Below are the code and all the weights of a small trained network. Each question names an input and a class and asks about switching units off, where a switched-off unit gives its printed mean instead of its output.

import numpy as np


def w(rows, s, z=0):
    codes = np.array(rows[::2]) - 128.0
    scale = np.full(codes.shape[1], s)
    scale[-1] = z or s
    return codes * scale


def f(y):
    return np.maximum(y, 0)


def log_softmax(a):
    a = a - a.max(-1, keepdims=True)
    return a - np.log(np.exp(a).sum(-1, keepdims=True))


def net(x, mask):
    res = np.array(x, float).reshape(1, 6) / 4 @ E
    y = f(res @ A[0][:, :-1].T + A[0][:, -1])
    res = res + np.where(mask, y, B[0][:, -1]) @ B[0][:, :-1]
    return log_softmax(res[-1] @ U[:, :-1].T + U[:, -1])


A, B = {}, {}
E = w([
[87,97,3,233,212,98,188,90],'x0',
[161,128,141,201,149,162,153,124],'x1',
[132,168,225,150,139,79,170,174],'x2',
[123,95,122,143,204,215,151,228],'x3',
[81,182,84,198,145,166,83,127],'x4',
[151,140,131,175,157,118,172,105],'x5',
],0.0073)
A[0] = w([
[180,146,95,157,137,61,150,126,179],'n0',
[178,83,131,114,143,200,122,217,151],'n1',
[194,117,59,117,116,218,81,127,255],'n2',
[146,162,232,65,2,105,129,106,235],'n3',
[39,122,108,189,150,186,141,155,68],'n4',
[104,163,148,128,94,180,71,124,54],'n5',
[136,108,134,107,128,161,177,255,126],'n6',
],0.007,0.0026)
B[0] = w([
[68,76,152,144,120,161,168,128,165],'n0',
[44,84,172,182,148,199,208,131,188],'n1',
[72,128,135,193,225,212,106,181,197],'n2',
[125,188,242,126,205,85,62,255,254],'n3',
[165,186,136,56,203,70,94,185,179],'n4',
[86,63,136,174,153,162,162,144,157],'n5',
[50,82,146,189,106,208,163,106,185],'n6',
],0.0069,0.0089)
U = w([
[150,198,187,118,177,79,2,218,228],'0',
[158,70,56,77,50,32,95,84,4],'1',
[83,50,112,250,144,172,203,129,225],'2',
],0.0064,0.0028)

Each question gives the input, the list of numbers given to net, and the class t.
The units are the neurons (one row each of A and B). Each row of codes is followed by its name. A weight is (code - 128) times the scale printed after its matrix; where a second scale follows, it is the last column's (A, B and U).
mask holds one flag per neuron, in row order. A switched-off neuron (its flag False) gives its mean, the last column of its row in B, instead of its output. The means were averaged over made-up inputs and are rounded, as every weight is.
A unit's drop is (log p(t) with every unit on - log p(t) with that unit switched off) / (log p(t) with every unit on - log p(t) with every unit switched off).
The circuit of an input: a set's keep is (log p(t) with only the set's units on - log p(t) with every unit switched off) / (log p(t) with every unit on - log p(t) with every unit switched off). Starting from all 7 units, units are removed one at a time, each time the one whose removal leaves the highest keep (on an exact tie, the one counted first), for as long as the keep stays at least 0.8.
circuit, biggest first: the units of the circuit, biggest drop first
k most important neurons: the k neurons with the biggest drops, biggest first
drop of u: that unit's drop, to one decimal
input [5,-1,-1,-7,-5,7], class 1: circuit, biggest first -> (n2, n1)
input [-4,-2,4,6,5,4], class 2: circuit, biggest first -> (n3, n6)
input [0,1,3,4,2,-4], class 2: most important neuron -> (n3)
input [8,2,3,-6,-7,-7], class 1: circuit, biggest first -> (n2, n1, n3)
input [-5,1,-6,3,3,1], class 2: circuit, biggest first -> (n3, n1)
input [-3,-3,3,8,-7,6], class 2: 2 most important neurons -> (n6, n1)
input [-6,-2,6,6,2,7], class 2: circuit, biggest first -> (n6, n1)
input [8,-8,1,5,7,0], class 0: 3 most important neurons -> (n4, n1, n6)
input [1,-2,-2,-8,8,-1], class 1: 2 most important neurons -> (n3, n1)
input [-5,8,-2,3,7,1], class 2: 2 most important neurons -> (n3, n1)
input [8,-8,5,1,8,-1], class 0: 4 most important neurons -> (n4, n1, n6, n5)
input [0,-2,5,3,1,4], class 2: drop of n4 -> 0.1
input [-4,-7,-7,4,1,-2], class 2: drop of n1 -> 0.2
input [-7,7,-3,5,-1,0], class 2: most important neuron -> (n1)
